Each row, then one of two labels for whether it has a hidden trait; a new part has new ones
In the rows, zero is written as 128.
[132 131 156 112 132 128 113 134 128 109 126 120 126 122 137 128 132 128
 143 128 124 121 135 118 132 131 127 128 113 129 139 131 145 123 118 130
 139 120 123 150 130 117 130 128 127 130 130 135 128 135 126 119 114 127
 121 130 131 126 128 133 122 126 111 127 124 123 134 128 136 130 139 136
 125 125 136 138 140 158 120 132 128 131 125 130 124 130 130 110 128 126
 131 132 130 132 213 119 126 119  99 131 132 153 125 126 122 131 130 123
 138 124 117 143 128 127 109 127 129 131 128]
Z927
[138 127 153 151 130 120 117 124 127 173 144  96 135 137 136 130 117 128
 145 129 125 121 137 119 130 136 174 128 106 127 139 129 106 121 132 131
 135 131 130 218 129 140 150 108 125 128 120 129 148 101 115 140 127 194
 123 130 251 123 105 112 140 135 167 169 132 202 132 126 130 127 153 142
 121 147 132 130  67 138 121 132 129 130 100 129 155 131 128 152 127 128
 141 125 129 127 122  60 185 117 255 127 128 172 121 127  20 120 129 152
 137 135 130 151 128 134 115 117 125  69 127]
Z384
[131 128   1 123 127 129 128 123 122 108 140 121 120  86 132 116 130 128
 134 132 126 128 135 122 134 134 140 129 146 120 141 130 127 128 118 148
  81 122 145 235 124 145 130 134 125 111 138 143 127 147  72 125 130 150
 125 128 158 127 131 140 130  86 136 128 132 127 128 131 121 114 152 105
 126 153 114 133 115 240 183 128 129 126 125 116 114 146  75  97 127 125
 119 131 127 131 102 183 126 125 195 115 187 158 125 129 138 132 121 130
 140 155 128 158 126 127 105 126 130 201 131]
Z384
[132 130 168 126 129 120 115 124 121 109 126 122 124 131 136 119 131 128
 139 129 108 120 114 120 132 131 109 125 114 124 135 130 141 126 134 130
 134 119 130 132 128 122 130 126 127 127 131 128 127 100 126 127 128 124
 124 130 137 136 129 117 125 127 126 130 132 121 147 126 131 127 137 136
 126 124 131 131 127 139 213 131 128 130 125 148 124 130 131 110 127 128
 128 131 129 131 116 125 128 119 116 127 129 180 127 125 133 129 128 124
 136 140 118 149 136 130 116 127 129  65 127]
Z384
[132 129 142 129 130 126 122 123 138 109 126 140 124 130 133 135 131 128
 140 130 132 120 136 119 131 126 130 129 115 124 140 130 135 127 132 132
 134 122 131 174 127 120 130 126 129 121 133 137 127 135 125 125 128 120
 127 129 134 127 129 135 127 129 118 131 132 115 133 129 128 123 145 130
 126 124 125 136 143 135 123 131 129 128 124 131 125 129 122 108 127 127
 127 132 128 134 115 127 125 121  92 123 131 152 126 124 138 130 126 125
 135 132 132 163 128 133  91 126 129 139 128]
Z384
[132 114 139 137 128 121 133 124 123 112 124 130 123 133 133 119 130 127
 106 132 126 130 137 118 132 133   1 126 146 122  85 115 126 127 134 130
 114 122 130  28 127 125 129 125 122 115 136  95 134 135 145 141 129 115
 129 129  94 125 131 137 135 129 129 120 132 131 118 131  86 118 137 129
 126 124 120 131 144 138 255 124 134 127 100 130 126 132 118 110 127 127
 125 128 128  69 107 129 130 124  82 160 131 151 125 121 132 133 156 129
 110 150 112 162 126 136 109 126 133 136 130]
Z384
[132 130 112 125 131 145 114 123 169 109 126 148 130 133 129 181 124 128
 143 129 151 120 145 121 132 130 170 130 115 138 138 131 145 128 132 122
 136 121 129 165 129 123 130 126 127 131 130 128 127 134 128 127 129 124
 122 130 129 118 129 132 128 128 125 127 132 121 126  99 133 130 135 134
 121 126 136 139 136 169   1 131 128 131 125 130 124 131 126 155 127 127
 130 112 130 135 129 117 108 160 117 131  91  14 127 126 103 130 130 124
 139  50 143 151 129 127 109 128 128 169 126]
Z927
[133 131  31 125 134 132 113 124 127 101 128 120 121 114 137 125 132 131
 144 128 128 121 138 118 133 129 168 127 112 115 136 157 150 135 131 131
 137 120 163 213 119 128 130 127 134 134 128 141  92 133  55 124 128 126
 121 130 119 125 140 131 128 123 130 129 132 120 138 115 136 131 158 103
 123 124 136 139 132 140 111 132 124 131 126 123 121 130 130  96 127 126
 119 142 130 161 126 181 100 117 209 132 160 182 128 127 129 132 114 123
 152 131 138 147 129 113 118 127 128 128 125]
Z927
[131 131 117 126 131 127 113 123 126 120 127 119 124 129 136 123 132 128
 145 129 126 121 141 118 131 130 131 128 114 129 133 130 146 131 125 131
 136 121 142 163 130 130 127 127 127 132 130 122 127 133 127 129 134 127
 120 130 132 129 127 132 128 129 128 124 132 116 126 120 126 133 134 123
 125 124 138 140 137 144 105 133 128 131 127 129 125 131 133 108 127 128
 130 132 130 132 124 136 123 136  96 131 131 170 127 129 127 130 131 123
 138 134 145 144 127 127 115 127 129 127 126]
Z384
[131 126 118 131 128 123 175 123 125 111 124 131 126 133 134 116 136 127
 104 131 125 150 134 119 130 133   1 129 117 123  91 111 136 128 156 129
 101 119 129  42 132 150 114 130 126 117 135  45 127 157 156 146 139 115
 129 128  52 126 130 138 149 129 130  97 132 152  69 134  83 119  71 131
 126 123 120 134 145 127 197 108 134 116 124 129 127 128 116 111 128 126
 128 130 128  54 106 146 128 122   3 119 126 136 150 123 174 130 154 129
 134 159 133 132 126 136 111 126 131 137 130]
Z927
[131 128 254 129 128 116 129 122  76 139 124 103 123 133 133  88 131 129
 138 131  89 119  90 121 129 136 135 129 119 102 139 130 130 134 132 130
 141 123 130 175 126 119 131 125 126 135 135 139 128 100 130 125 129 116
 129 128 147 165 131 141 117 128 140 128 132 118 145 180 124 118 151 130
 157 123 120 107 146 126 138 129 128 127 152 129 126 127 188 111 127 127
 125 138 127 127  65 127 123 124 161  49 130 143 125 123 157 132 122 128
 133 177 130 159 126 138 165 126 129  35 119]
Z927
[131 131 152 108 130 132 117 141 133 109 125 135 124 131 135 120 131 128
 141 131 142 120 136 116 132 131 136 130 122 132 138 117 143 117 132 130
 124 128 119 165 128 119 129 126 127 126 132 131 127 134 127 126 128 124
 125 129 133 126 128 136 128 130 111 130 120 118 129 127 130 126 142 131
 125 124 130 138 138 146 131 131 129 130 124 130 125 130 101 154 128 127
 128 123 129 132 239 124 126 121  94 129 120 125 122 126 130 131 127 124
 138 108 122 149 127 131 110 127 129 171 134]
Z384
[118 130 153 123 130 126 121 122 125 181 124 124 128 129 134 123 131 128
  72 130 116 119 122 136 131 144 119 128 115 126 138 129 141 132 132 131
 133 125 146 171 128 123 117 126 127 128 131 107 127 132 131 127 131 121
 124 130 101 125 132 133 129 125 130  85 132 153 133 130 107 127 139 119
 131 123 131 109 156 210 123 131 128 130 130 117 123 130 151 109 127 127
 128 133 129 134 122 123 125 159 102 115 132   8 132 144 241 130 128 125
 135 147 129 148 127 125 217 126 129 135 126]
Z384
[120 129 103 145 129 123 123 123 136 107 124 161 124 133 133 141 131 128
 135 130 125 119 136 124 120 123 135 128 117 121 142 137 138 132 139 110
 148 121 130  11 127 119 130 126 138 119 134 135 113 136 129 125 132 119
 145 129 137 126 131 139 129 154 127 131 132  99 128 101 127 122 146 130
 124  92 123 137 138  64 137 129 129 124 121 130 127 124 116 109 127 127
 119 130 128 133 113 127 127 125  95 121 123 182 126 124 142 132 114 127
 135 150 146 156 127 133  48 126 129 124 130]
Z927
[131 129 154 128 130 125 119 123 120 108 125 124 125 131 135 125 131 129
 134 128 121 119 133 124 131 132 133 128 123 114 139 147 140 133 133 131
 135 123 133 173 125 120 130 125 127 122 132 136 128 130 112 126 128 122
 127 129 135 133 131 135 127 129 132 134 132 122 139 131 129 126 145 133
 125 125 127 138 146 143 118 131 128 128 131 129 125 129 143 110 127 127
 128 137 129 149  92 125 125 118 171 113 136 159 127 125 127 130 111 126
 138 144 129 156 127 131 112 126 129 131 127]
Z384
[132 131 154 126 131 126 116 124 125 108 126 124 125 122 136 126 132 128
 146 129 125 120 138 122 132 127 132 128 113 126 138 131 142 126 109 131
 134 119 130 164 129 122 130 127 126 130 130 136 130 133 124 126 122 128
 122 130 127 125 130 132 128 128 129 128 132 126 145 127 135 128 137 134
 125 127 134 139 115 137 117 132 128 130 124 132 123 130 127 108 127 127
 129 132 130 132 127 121 126 121 101 131 130 170 125 125 123 131 129 124
 138 131 122 154 128 128 115 126 128 128 126]
Z384
[126 130 208  93 119 137  95 124 125 185 126 120 136 130 136 124 128 128
  21 102 118 121  88 183 132 128 129 132 107 129 137 129 142 126 126 126
 136 121 130 194 129 122 118 126 126 130 130 134 132 129 121 127 127  73
 112 130  97 127 129 135 114 126 129  85 131 160 133 129 113 129 140 134
 148 123 134  78 137 255  99 132 128 130 135 130 122 130 168 126 127 125
 133 111 127 135 123 128  98 180  99 129  91   1 128 134 167 139 129 124
 139  56 131 148 127 128 245 126 129 155 127]
Z384
[131 129 137 126 129 124 132 124 124 110 125 135 124 135 137 122 131 128
 137 131 148 136 137  88 125 133 111 131 117 124 138 120 132 129 132 130
 129 157 112 168 127 119 130 126 127 119 134 136 127 161 146 126 128 121
 127 129 130 127 130 137 129 130 123 131 113 125 129 158 143 121  98 130
 125 123 123 135 142  11 134 128 129 128 141 128 126 120 104 147 127 129
 126 132 128 134 164 129 131 124  86 123 127 162 125 123 184 131 126 129
 134 148 132  94 117 134 112 134 129 140 129]
Z927
[132 130 143 125 130 126 124 123 125 109 126 125 126 130 136 125 131 128
 140 130 126 139 136 120 132 141 129 128 115 126 137 128 142 126 136 130
 134 147 130 170 128 129 131 126 126 127 131 131 128 144 125 127 128 125
 124 130 136 125 129 133 128 121 130 136 127 134 116 139 132 126 114 131
 125 124 130 135 133 151 117 121 129 129 128 120 124 129 126 110 127 127
 128 133 129 132 119 116 134 121  94 110 136 165 127 126 206 118 127 125
 136 139 132  71 121 130 114 127 129 133 128]
Z384
[132 128 177 127 129 126 121 124 123 105 124 123 124 138 134 123 131 128
 139 130 131 120 137 121 121 132 132 128 119 125 139 129 138 127 134 131
 129 145 107 172 128 122 130 127 127 123 133 134 128 136 144 126 129 123
 125 129 132 129 131 136 128 126 127 133 120 126 132 174 155 125 139 130
 125 123 127 138 140   1 119 130 129 130 141 129 127 116 125 134 127 131
 127 132 129 131 119 122 128 121  77 125 129 156 127 125 137 131 126 127
 135 143 131 152 127 132 111 127 129 134 128]
Z384
[133 129 152 126 128 125 120 123 126 160 130 124 135 146 135 130 130 128
 141 131 161 119 144 120 131 142 189 128 115 126 140 122 115 126 143 131
 133 164 119 171 133 132 131 126 126 124 133 135 136 136 128 133 128 163
 125 129 190 125 129 135 147 139 140 168 131 195 100 125 130 125 142 131
 123 123 127 136 133 129 102 123 129 129 124 129 155 127  87 206 127 137
 131 130 128 113 118  88 187 120 103 125 131 157 127 124 133  95 129 143
 139 145 133  61 127 137 117 126 122 135 128]
Z384
[133 132 159 125 132 128 114 124 130 108 126 113 127 127 137 129 133 128
 148 126 122 121 130 119 132 129 138 127 111 129 134 130 153 124 125 130
 142 120 131 169 131 124 130 127 127 138 127 123 129 132 125 129 116 131
 117 132 129 127 127 129 118 125 129 129 132 102 160 121 144 135 131 134
 124 124 143 142 135 149 113 134 127 132 125 128 122 131 138 109 127 128
 132 130 131 133 128 117 126 115  70 138 129 174 127 127 121 130 133 121
 140 145 121 138 129 122 120 127 129 124 124]
Z384
[132 118 177 127 130 125 117 123 125 108 126 123 125 130 135 123 123 128
 128 130 122 120 135 141 156 111  66 124 148 145 121 130 138 103  97 130
 132 110 130  72 127 120 130 126 118 125 132 132 140 100 127 125 128 120
 124 129 128 126  96  91 128 128 134 131 133 121 137 129 104 125 144 146
 124 149 129 126  86 234 255 131 129 129 100 159 126 144 121 108 127 115
 126  99 128 144 114 115 127 123  91 208 131   1 127 126   1 167 130 125
 114  93  88 159 158 131 107 126 129 136 128]
Z927
[132 130 162 145 131 121 112 124 125 109 127 120 126 132 137 125 132 128
 148 129 124 120 138 119 126 131  54 123 113 128 103 129 146 132 146 130
 137 123 129   1 129 124 130 126 127 132 128 104 128 136 138 132 127 125
 136 130  91 126 128 131 128 130 132 123 132 124 133 123 135 130 135 133
 124 124 137 140 138  60 105 129 128 130 124 130 127 130 130 110 128 128
 131 132 130 134 126 123 127 122 104 132 130 186 139 127 124 123 131 123
 138 146 131 146 129 128 117 128 129  86 126]
Z384
[131 128 254 124 126 124 117 123 123 139 124 128 125 131 132 124 131 128
  72 117 103 120  75 167 131 133 141 129 118 123 140 130 136 125 128 129
 127 122 130 175 127 122 130 125 127 119 135 136 131 105 128 126 129  86
 126 129 131 134 134 137 112 128 127 102 133 124 131 141 122 121 147 131
 164 125 122  70 145 223 128 130 129 127 131 127 129 128 179 112 127 127
 134 119 127 135 114 126 128 144  86 116 118   1 126 120 125 132 123 127
 133 113 131 159 127 135 234 126 129 139 130]
Z384
[131 128  66 137 129 123 124 123 125 101 125 130 125 138 131 134 131 128
 135 130 126 117 138 122 131 125 128 126 117 123 140 143 134 127 133 128
 131 113 131  92 126 120 129 125 127 120 134 137 123 125 128 127 128 118
 127 129 129 126 130 138 125 128 129 127 139 115 129  79 129 125 181 133
 127 126 124 133 141 149 126 129 129 128 116 130 124 129 119 112 127 126
 124 131 128 133 100 124 129 123  64 132 130 142 126 124  57 131 125 129
 135 152 131 160 125 135  94 126 129 125 129]
Z384
[133 125  22 125 129 127 123 123 122 108 137 108 124  78 136 123 131 128
 135 130 126 143 137 118 143 133 131 128 164 125 139 130 134 125 114 153
  69 122 130 183 127 144 130 137 126 123 133 140 127 156 110 126 128 124
 125 129 134 126 129 129 129  84 133 129 132 122 132 130 132 124 144 122
 125 165 126 137 112 231 255 131 129 129 125 129 111 152  80  90 127 122
 127 131 128 134 119 165 126 122 164 125 187 154 127 125 126 134 126 126
 135 147 122 157 126 128 123 126 129 169 129]
Z384
[133 130 154 151 130 118 119 124 127 218 142  79 133 147 136 126 124 128
 139 129 123 121 133 120 132 151 225 127 119 127 135 131  85 126 130 130
 146 136 130 170 128 143 148 103 127 128 125 128 141 101 114 138 127 194
 123 130 246 127 121 124 137 141 173 167 132 195 131 127 137 128 149 134
 123 136 132 129  85 139 103 131 128 130 122 130 161 131 131 149 127 135
 145 132 129 134  91  66 182 119 255 116 130 156 126 130  92  87 128 151
 137 137 131 135 129 129 156 120 123  46 120]
Z384
[134 132 161 123 133 129 108 124 130 101 127 110 128 134 140 133 133 128
 147 127 122 123 137 116 133 128 125 127 110 131 134 130 157 123 132 131
 143 118 130 116 132 125 130 128 128 142 125 120 128 133 122 130 126 144
 115 131 120 124 128 128 128 125 129 123 133 103 135 121 142 139 130 137
 125 125 148 142 132 135  88 135 127 133 123 129 123 132 139 109 127 128
 132 131 131 132 141 120 126 115 132 141 131 210 129 129 121 132 134 121
 141 126 133 144 130 121 120 127 129 124 123]
Z384
[132 130  94 128 130 125 121 122 158 108 125 121 131 130 135 170 129 128
 140 130 144 119 138 120 132 131 135 128 113 136 138 130 140 125 132 128
 131 122 130 120 128 122 129 126 126 125 126 132 124 135 117 125 133 121
 124 129 140 127 129 135 138 140 131 129 133 128 117  83 127 125 146 131
 117 124 129 137 141 139  82 131 129 130 103 129 124 129 122 129 127 127
 128 116 128 133 119 126 124 142  91 136 107 112 127 125  75 131 126 125
 137 105 134 160 128 131 109 126 129 131 127]
Z384
[132 130 166 121 130 126 121 123 125 112 126 121 125 131 136 125 130 128
 143 130 125 119 138 114 120 130 130 128 114 131 137 130 143 124 132 131
 135 119 125  88 128 123 129 126 126 127 131 130 127 135 152 127 127 124
 133 129 132 126 130 135 127 130 124 127 131 105 131 128 137 128 141 133
 125 123 131 136 139   1 125 132 128 129 123 130 123 126 125 110 127 127
 129 131 129 140 118 125 126 120 100 129 130 190 127 125 130 131 128 124
 137 140 131 153 127 132 116 127 129 132 127]
Z927
